How the items are linked:
state | ~ $ & % § + @ ^ *
J103 | J617 J920 none none none none none J240 none
J859 | none none none J680 J996 none J805 none none
J794 | none J831 J544 none none none none none J953
J953 | J87 J322 J850 J491 J959 J579 J180 J396 J794
J959 | none J885 J402 none J953 none none none none
J100 | none none none none J312 none none J660 J807
J178 | J801 J822 J762 J43 J272 J871 J214 J497 J574
J870 | J641 J850 J322 J600 J212 J574 J957 J796 J871
J513 | none none none J630 none none J810 none J996
J801 | J178 none none none none J528 none none J716
J587 | J864 none none none none J86 J716 none none
J380 | J291 J626 J486 J796 J651 J669 J332 J600 J978
J257 | none none none none none J457 J533 J864 none
J679 | J655 none J920 none none none none J538 none
J459 | J16 J579 J574 J947 J41 J322 J237 J51 J762
J391 | none J457 none none none none J617 J50 none
J33 | J312 none none none none none none J528 J920
J651 | none none none J807 J380 none none J805 none
J244 | J162 J491 J600 J322 J584 J947 J59 J486 J551
J59 | none none J996 J927 none none J244 none none
J180 | none J927 J50 none none none J953 none none
J51 | none none J533 none none J655 none J459 none
J600 | J549 J868 J244 J870 J805 J18 J996 J380 J810
J116 | J660 none none none J528 none none none J405
J497 | none none none none none J312 none J178 J533
J697 | none none none J149 J18 J805 none none none
J896 | none none J660 none J831 none none none J885
J719 | J149 none none none J716 J405 none none none
J405 | J212 J232 J492 J150 J641 J719 J933 J114 J116
J641 | J870 J240 J538 J549 J405 J716 J86 J920 J528
J272 | none none none none J178 J660 none none J149
J549 | J600 J66 J162 J641 J150 J429 J427 J291 J526
J864 | J587 J770 J237 J254 J199 J957 J574 J257 J214
J71 | none J996 none J50 none none J868 none none
J50 | J695 J957 J180 J71 J266 J770 J850 J391 J840
J528 | J871 J977 J82 J526 J116 J801 J372 J33 J641
J850 | J240 J870 J953 J868 J402 J629 J50 J617 J544
J43 | none none none J178 none J810 none none J18
J400 | none none none none none none J312 J630 J457
J214 | none none none none none J630 J178 none J864
J963 | none none J630 none none none J831 none J927
J472 | none J807 none none J617 none none J402 none
J977 | J544 J528 none none none none none none J240
J154 | none none J680 none J927 none J885 none none
J927 | J627 J180 J957 J59 J154 J237 J322 J765 J963
J526 | J810 none none J528 none none none none J549
J831 | J82 J794 J871 J551 J896 J762 J963 J764 J322
J291 | J380 none none J920 none none none J549 none
J114 | J807 none none none J920 none none J405 none
J332 | none none none J457 none none J380 J996 none
J538 | J322 J87 J641 J162 J492 J16 J627 J679 J82
J87 | J953 J538 J240 none none none none none none
J112 | J629 J716 none none none J240 none none none
J669 | none none none J533 none J380 none J18 none
J533 | J421 J344 J51 J669 J61 J796 J257 J574 J497
J840 | none J630 none none none none J544 none J50
J976 | none none J807 none J655 none none J885 none
J240 | J850 J641 J87 J66 J232 J112 J695 J103 J977
J402 | J232 J212 J959 J866 J850 J78 J266 J472 J983
J957 | J86 J50 J927 J996 J680 J864 J870 J457 J630
J764 | none none J312 none none none none J831 J655
J947 | none none J18 J459 none J244 none none none
J655 | J679 J396 J796 J486 J976 J51 J765 J322 J764
J660 | J116 J983 J896 J245 J871 J272 J937 J100 J212
J421 | J533 none none none none J920 none J716 none
J266 | none J680 none none J50 none J402 none none
J18 | J429 J701 J947 J574 J697 J600 J254 J669 J43
J150 | J805 none none J405 J549 none none none none
J199 | none none none none J864 J680 J149 none none
J344 | none J533 none none none J617 none J629 none
J579 | none J459 J629 none none J953 none none none
J584 | none none J805 J885 J244 none none none none
J574 | J716 J629 J459 J18 J149 J870 J864 J533 J178
J491 | none J244 J868 J953 none none none none none
J41 | none none J149 none J459 J885 none none none
J871 | J528 J544 J831 J810 J660 J178 J630 J312 J870
J617 | J103 J796 J396 J626 J472 J344 J391 J850 J471
J82 | J831 none J528 none none none none none J538
J16 | J459 none J716 none none J538 none none none
J868 | J66 J600 J491 J850 J866 J701 J71 J626 J550
J429 | J18 none none J716 none J549 none none none
J810 | J526 J550 J551 J871 J245 J43 J513 J978 J600
J372 | J630 none none none none none J528 none J86
J885 | J492 J959 J212 J584 J322 J41 J154 J976 J896
J866 | none J805 none J402 J868 none none none none
J805 | J150 J866 J584 J212 J600 J697 J859 J651 J245
J978 | none none none J312 none none none J810 J380
J983 | none J660 none none J544 none none none J402
J124 | J457 none none none none none J920 J86 none
J471 | none J312 none none none none none J544 J617
J920 | J796 J103 J679 J291 J114 J421 J124 J641 J33
J427 | J996 none none J86 none none J549 none none
J86 | J957 J695 J627 J427 J933 J587 J641 J124 J372
J66 | J868 J549 none J240 none none none none none
J396 | none J655 J617 none none none none J953 none
J254 | none none none J864 none J996 J18 none none
J544 | J977 J871 J794 J550 J983 J822 J840 J471 J850
J765 | none none J457 none none none J655 J927 none
J807 | J114 J472 J976 J651 J796 J61 J634 J212 J100
J212 | J405 J402 J885 J805 J870 J149 J680 J807 J660
J770 | none J864 none none none J50 J629 none none
J550 | none J810 none J544 none none none none J868
J237 | none none J864 none none J927 J459 none none
J762 | none none J178 none none J831 none none J459
J629 | J112 J574 J579 J701 J78 J850 J770 J344 J822
J162 | J244 none J549 J538 none none none none none
J716 | J574 J112 J16 J429 J719 J641 J587 J421 J801
J486 | none none J380 J655 none none none J244 none
J457 | J124 J391 J765 J332 J634 J257 J796 J957 J400
J937 | none none none none J630 none J660 none J680
J149 | J719 J78 J41 J697 J574 J212 J199 J61 J272
J822 | none J178 none none none J544 none none J629
J933 | J680 none none none J86 none J405 none none
J61 | none none none none J533 J807 none J149 none
J630 | J372 J840 J963 J513 J937 J214 J871 J400 J957
J78 | none J149 none none J629 J402 none none none
J245 | none none none J660 J810 none none none J805
J232 | J402 J405 none none J240 none none none none
J627 | J927 none J86 none none none J538 none none
J551 | none none J810 J831 none none none none J244
J492 | J885 none J405 none J538 none none none none
J796 | J920 J617 J655 J380 J807 J533 J457 J870 J312
J695 | J50 J86 none none none none J240 none none
J680 | J933 J266 J154 J859 J957 J199 J212 J634 J937
J701 | none J18 none J629 none J868 none none none
J626 | none J380 none J617 none none none J868 none
J322 | J538 J953 J870 J244 J885 J459 J927 J655 J831
J312 | J33 J471 J764 J978 J100 J497 J400 J871 J796
J996 | J427 J71 J59 J957 J859 J254 J600 J332 J513
J634 | none none none none J457 none J807 J680 none

The rows follow the links: the fewer symbols apart two items are, the more alike their rows tend to be.

Each row is also shifted at random along 7 hidden directions that mean nothing.

Some items, each with a row of numbers:
J332: 43 -2 3 6 35 -6 41 9 10 49 -37 -29 -10 -10 8 -5 -29 -16 -13 -9 4 -47 11 6 1 32 4 12 -7 -33 -5 8 -13 17 -27 27 1 -7 -2 -32 19 29 15 17 20 -1 14
J864: -50 37 4 -37 -49 27 -13 29 -5 56 -30 22 42 -48 27 -2 24 8 29 -11 31 18 82 -22 0 2 -10 -56 54 38 7 27 9 8 25 2 14 1 53 34 -15 26 45 1 31 -4 2
J617: -86 1 -54 63 9 22 10 -36 33 -3 -23 -25 -9 5 17 13 34 -9 -6 -29 -18 8 -13 1 -10 7 19 -20 -17 -7 8 -7 18 2 14 1 -18 -15 10 16 -37 2 8 51 -31 27 32
J513: 3 -27 -15 -18 27 -24 -12 48 30 22 -1 2 56 -5 -20 17 9 -17 48 -24 34 -18 -14 -40 22 4 33 -8 3 28 -2 1 16 -15 -32 -8 -25 -9 -5 -23 -8 23 28 22 39 3 9
J33: 2 32 -11 -5 34 -5 19 -9 4 -9 19 -10 -9 36 -9 4 16 -8 -19 -5 -12 -41 -35 29 -5 -21 -12 43 -15 -22 9 41 -9 9 -28 8 19 -1 -62 -14 4 -15 1 -14 -4 -8 5
J486: -21 -22 3 -24 -20 -11 29 -40 -10 3 28 34 18 5 -17 -34 7 -16 -9 -38 -34 -31 -17 -22 53 -26 -35 -30 3 -19 3 22 47 29 11 26 -5 1 9 -14 -11 -6 -27 -12 -10 -5 -27
J178: 19 60 31 4 -19 -21 -19 20 -47 1 -18 48 40 -17 -12 24 -10 25 10 8 3 39 34 5 -59 -4 -2 46 21 -8 31 -18 -6 1 8 -8 11 4 2 -19 8 0 -12 -31 -28 -22 31
J641: -46 43 0 -5 -7 39 31 16 -8 -17 5 48 -11 -25 5 31 45 -13 19 -7 9 5 17 -31 5 -17 -5 -5 1 -3 1 -1 8 -22 -2 6 -15 1 -13 45 -7 -21 7 -6 7 10 -19
J959: 68 -11 -28 12 -23 -17 -12 -24 -14 -31 5 -25 -13 22 2 -13 0 -5 10 27 -10 26 8 30 -18 -15 -13 12 -23 -10 -20 -37 14 -5 13 -17 -11 3 -8 -1 -2 -17 -26 12 -12 -6 -10
J850: -44 -14 -48 -8 -49 22 10 -13 -14 -26 23 1 4 -21 6 1 45 6 23 -5 -16 -15 8 -7 17 -21 -13 10 -40 -13 -7 17 27 13 28 -37 -3 14 16 41 -28 -16 -1 -4 -2 -38 37
J43: -18 -6 -45 39 5 -33 1 3 -16 25 20 47 -29 -9 21 28 19 58 10 3 -54 15 39 13 -11 15 5 7 8 20 69 -1 4 -3 -34 -25 36 -29 52 -47 -32 -1 -12 -13 -17 20 16
J807: -10 -34 -39 21 12 -11 -6 -6 32 -33 0 -22 -59 42 -9 -2 27 -20 -22 36 -42 -7 -36 15 55 -7 2 -20 -43 13 31 30 12 11 1 4 16 2 16 2 21 -47 -31 13 -33 19 -12
J544: -20 -9 15 10 10 -24 -29 -9 -14 -26 22 -46 31 5 -3 26 -13 19 39 -1 -8 13 -42 18 -47 17 8 20 -19 16 7 1 -6 -28 -3 -50 -38 25 -30 -4 -39 4 13 9 -19 -29 49
J71: 31 -35 -86 61 38 -3 47 11 24 14 -18 13 -37 -21 50 19 16 -8 21 -14 16 -39 38 8 22 25 46 48 -35 -23 -13 -19 25 26 -29 9 29 -57 19 -25 -5 33 19 0 29 22 34
J947: 73 -18 -9 4 4 -17 13 1 5 11 -22 42 -10 9 29 4 -49 11 -50 -7 38 -7 8 -38 12 19 17 64 -2 -29 -18 -18 18 13 26 14 34 -24 -12 -40 11 -3 -1 -22 -6 23 -10
J396: 38 -5 17 0 -14 -13 11 -60 -2 -22 1 -36 8 19 -19 -11 -38 -15 -22 0 -9 -6 -66 26 13 -12 -11 49 -16 -47 -20 -26 1 39 18 5 -26 15 -21 4 21 9 -8 -6 -26 -30 3
J232: -11 -28 -25 -30 -24 30 3 18 37 -53 18 -17 25 15 -38 12 32 -37 2 28 61 -9 -33 -58 36 -28 10 7 -46 19 -24 -1 3 -9 8 -18 -28 -6 -34 54 24 -39 -22 12 17 -2 -9
J59: 9 -30 -2 53 45 -23 -5 16 34 13 -3 13 -11 -22 -3 23 -10 -28 30 -27 3 -6 -41 -14 43 29 28 -5 8 -3 8 -93 27 4 -28 8 -14 -37 40 -25 -23 52 22 -1 6 72 -12
J822: -24 -22 -56 39 34 -3 -50 -4 57 -20 -10 -15 1 12 31 55 -1 40 -3 4 16 8 -60 -2 14 16 57 38 -38 7 13 8 0 -4 8 -37 25 -26 -5 -17 -36 -2 40 9 -16 31 54
J976: 22 -18 -2 -9 27 -11 -53 -11 43 -14 -21 -55 -15 61 0 -24 -13 -22 -19 -1 -12 18 -46 9 -4 -6 1 -28 8 16 -3 11 3 -31 14 -5 -25 26 -4 -3 -5 -21 -6 39 -21 12 -20
J701: -3 -8 -7 36 -24 0 17 -7 -28 4 -13 60 30 -39 -3 49 -24 29 -2 -15 13 10 15 -38 -7 14 21 12 -2 -21 15 -46 -17 12 4 3 0 -16 24 6 -13 -4 -18 -23 -9 2 24
J983: 24 -1 -17 15 -39 -15 7 5 -48 -39 28 -9 -12 4 -17 11 20 12 22 43 -24 21 23 32 -6 -38 7 31 -57 7 3 -16 14 25 -6 -17 0 -9 -9 -2 24 -16 -56 -3 -29 -25 9
J629: 6 29 -62 24 -25 19 -13 -17 -4 13 -33 -10 -22 -4 58 -6 3 38 -22 -7 17 24 68 0 -37 22 4 11 15 -11 -11 21 -10 -8 23 -29 34 -8 13 15 -38 1 17 18 -3 -28 43
J162: 4 16 0 28 7 5 38 -11 -5 9 5 60 -5 -8 3 20 0 3 6 -42 -22 7 15 -18 -3 -1 -14 2 26 -8 -8 -48 29 13 -17 21 -5 -34 10 -1 -17 8 -6 -12 27 48 -50
J927: -4 -29 70 -47 40 6 1 -17 18 1 -26 -14 0 -36 37 -30 -40 -23 -24 -8 39 -25 3 11 33 9 6 -20 25 -13 -58 10 3 29 33 18 16 24 -3 -8 0 55 37 -9 3 22 -17
J214: 28 3 39 -26 -2 -28 -22 14 -13 22 -10 -17 19 -35 0 -12 -39 19 3 30 -10 6 -18 51 -4 17 11 5 37 2 13 34 -30 13 -7 -14 39 15 12 -41 15 50 32 -20 6 -24 26
J579: 11 3 -54 0 -32 1 -26 -33 27 -18 -7 -11 -9 7 34 -13 3 22 -31 -14 19 18 30 -17 13 -4 14 39 9 -24 -17 15 29 0 61 -18 17 -19 -1 13 -25 -3 27 12 -14 -4 6
J549: 24 9 13 4 3 11 57 22 -16 -12 21 69 20 -23 -32 29 7 -17 16 -29 10 -32 -6 -35 3 -20 -5 51 -33 -33 13 -45 -4 2 -29 13 -24 -8 -14 5 16 -11 -35 -72 35 -4 -24
J492: -18 -7 20 -6 -22 27 23 -32 -27 -18 11 26 -64 -11 19 -28 -1 -14 -15 44 -8 11 53 8 10 -37 -31 -32 -8 8 -26 5 24 20 7 27 21 9 -4 13 18 -16 -30 9 -7 18 -54
J953: 29 37 16 -16 -48 -10 0 -50 -41 -26 27 -18 22 -12 -23 -1 -11 4 21 -15 0 30 6 9 -30 -15 -30 31 6 -29 -28 -56 16 -13 35 -32 -51 22 -8 33 -12 16 -26 -20 -8 -41 -3
J400: -10 15 2 -22 15 -5 7 8 -10 46 -16 -21 6 -5 20 -42 22 -14 -20 -1 -3 -38 37 28 7 -10 -17 8 -10 -6 -8 68 2 34 -18 29 19 4 -14 -32 19 23 32 13 15 -29 17
J497: -25 37 -8 5 -11 -12 -23 19 -5 -1 -19 16 53 33 -11 7 -4 9 -7 -8 20 23 -29 -21 -18 9 21 30 16 17 34 23 3 3 9 5 -3 -14 -13 -17 10 -5 21 8 -35 -6 4
J312: -15 24 19 -1 25 -29 5 6 -10 -11 9 -2 50 20 -34 25 11 -27 -9 -19 -3 -4 -84 5 -5 -23 11 50 -28 -4 25 9 10 1 -13 5 -25 -1 -24 -25 13 6 -8 -11 -47 -7 14
J41: -20 -31 -3 14 -11 -9 -41 0 27 -35 -6 12 -37 10 -4 12 13 10 3 26 -8 37 -22 -13 45 -5 26 -44 4 28 26 -35 23 10 17 -5 13 -25 36 -5 8 -11 -15 15 -44 59 -35
J716: 33 81 -34 -9 -46 5 -7 33 -9 15 4 41 20 -13 -31 40 31 2 25 -10 12 32 28 -38 -24 -1 9 58 35 1 48 -36 4 -28 7 -15 6 -18 -13 33 13 -41 -6 -23 36 2 -14
J212: 2 3 32 15 -2 2 -32 38 -13 -39 -19 -5 19 20 -23 19 -9 -29 9 32 34 44 -4 -29 -15 -14 15 -34 -15 24 -8 -37 -9 -17 5 -7 -35 10 5 29 24 -26 -41 9 -48 11 -3
J770: -50 1 -43 -6 -14 22 -39 9 42 27 -9 -38 15 -32 21 8 23 10 41 -19 19 31 2 -5 15 32 17 -51 36 28 7 7 -9 -16 9 -29 -3 -14 44 22 -24 24 41 32 36 7 35
J655: -1 -1 24 -20 -9 -10 2 -40 15 -11 -1 11 22 6 -24 2 1 -28 -25 -22 -17 -13 -52 6 33 -20 -24 18 1 -40 -7 -11 23 18 17 15 -24 14 -14 -6 8 3 -11 2 -41 11 -26
J51: 8 75 -9 -27 -60 -21 -44 -16 -11 7 -1 0 35 4 -58 -18 6 -16 2 -27 -13 30 -7 -13 -10 -4 -42 -16 72 -6 28 -11 17 -3 36 -16 -29 16 5 9 -3 -1 -12 13 -10 -30 -14
J963: 6 -22 47 -83 -22 -42 -31 3 10 -12 60 -16 41 -17 -61 -20 6 -27 66 15 -10 -15 -76 34 56 -41 -25 -3 19 3 3 -17 11 12 -10 -30 -30 41 -9 -11 5 34 11 -26 12 -47 -17
J491: 35 -35 -1 27 -3 -8 33 -32 -6 -28 3 30 12 -5 -2 25 -44 6 3 -39 29 -12 -9 -33 20 -1 9 37 -22 -33 -35 -48 38 22 19 4 -14 -25 -1 -7 6 18 -8 -31 -7 11 -12

From each start, follow one symbol. Which item do you reach?
Answers are names.
start -7 -58 -15 7 48 -3 -4 13 17 13 -17 -3 30 29 38 19 -27 15 -28 -31 49 -14 3 -42 -17 26 41 34 -47 2 -60 32 1 0 -1 -17 4 -14 -35 -33 -27 0 20 11 3 10 37
%	J544
start 9 45 -7 -5 -16 -6 -18 4 13 -37 34 17 9 24 -22 8 26 -17 28 -20 15 12 -16 -15 -5 -35 -5 43 7 17 3 -23 25 -10 -8 -3 -13 -5 -35 10 -13 7 10 -12 12 9 -46
&	J528
start -48 30 47 -10 26 5 -31 37 -16 -1 -16 25 69 3 7 12 -13 -4 1 -38 48 21 11 -28 -47 1 25 -4 -2 23 -26 20 3 -21 15 -4 -34 24 -37 2 -15 20 13 12 -19 8 7
$	J544
start 30 39 24 -19 -9 -4 -2 -19 -11 45 -2 -43 13 -20 -5 -55 -9 -15 16 -19 -26 -7 16 48 -26 3 -30 -19 63 -18 -7 -2 3 12 2 16 -12 29 8 -19 1 35 21 14 22 -21 -14
^	J927
start -49 7 -3 -7 21 -1 17 -22 0 12 -11 -10 -17 -7 -16 -8 21 -31 -25 -15 -48 -17 -27 7 17 0 -16 -1 -25 -26 10 45 21 11 8 14 17 24 7 8 10 -20 -7 4 -32 -25 18
+	J533
start 22 83 -2 41 41 9 8 34 -15 12 -11 24 8 35 -1 27 11 -6 8 -22 28 17 27 -15 -92 1 20 58 11 9 4 -3 -3 -38 -26 3 -14 -13 -50 6 -6 -11 17 -2 18 5 -3
@	J372
start -24 -10 0 -9 -12 28 6 1 -11 41 -35 -35 -10 6 23 -50 9 -26 -28 16 1 2 66 2 -7 0 11 -73 13 29 -37 43 -6 13 5 35 4 -3 27 4 37 -1 10 53 12 -2 -2
§	J457
start -11 -10 -31 8 -11 3 44 -19 -10 8 -7 10 30 11 -8 -7 -13 -9 -10 -33 13 -25 0 -37 -1 10 -8 8 -21 -32 -35 25 1 16 16 13 -23 -3 -18 5 -11 -16 -18 14 8 -34 24
$	J380
start 19 -24 -29 -47 -52 -31 -6 -34 -17 -16 44 37 -35 -25 12 -32 11 41 -15 34 -41 -20 16 35 58 -48 -35 60 -19 -11 5 68 35 38 12 -10 78 1 -10 -32 20 -4 -7 -50 -35 -35 -9
&	J178
start 56 -31 -28 1 -17 -25 -24 1 12 -15 21 -63 -18 -3 -25 -2 22 -11 39 54 -20 -21 -37 49 24 -6 -7 6 -24 3 10 -26 -15 10 -13 -36 -4 14 17 -10 29 -7 -5 2 18 -19 32
§	J50
start 32 -6 14 20 13 -16 -39 -27 25 -20 -24 12 -17 -5 19 27 -39 13 -14 11 -6 34 -45 19 14 20 12 30 26 -19 15 -42 11 15 21 0 34 -9 16 -11 -6 20 17 -25 -46 41 -2
~	J16
start 50 -36 16 9 40 -34 5 11 -16 4 2 32 5 17 15 14 -27 26 -15 -11 3 -25 0 -2 -19 10 16 54 -41 -8 -24 33 7 5 -19 -11 26 -6 -29 -31 -1 4 2 -19 -6 -8 22
%	J871
start 3 16 9 -16 -12 -19 -19 21 -11 -20 0 21 14 -19 -7 24 34 -13 34 -10 -12 1 -7 4 10 -19 -27 43 -22 -9 15 -1 22 -28 14 -49 -12 40 -7 29 -5 -34 -8 -24 -15 -49 30
§	J212
start 12 -21 -22 -28 -35 -10 4 3 -12 4 15 53 4 -1 5 -12 3 10 -1 -39 5 -2 45 -44 41 -16 -17 3 -5 2 -34 1 65 7 18 0 0 -8 -4 7 -15 0 -22 -3 30 -2 -21
~	J162
start 14 -4 6 7 32 1 -29 20 16 -26 18 -15 -12 46 -9 10 15 -1 2 40 -11 10 -32 9 -23 -7 13 -1 -14 35 19 4 -23 -33 -19 -18 -3 11 -28 -2 6 -24 -14 12 -10 22 -5
§	J528
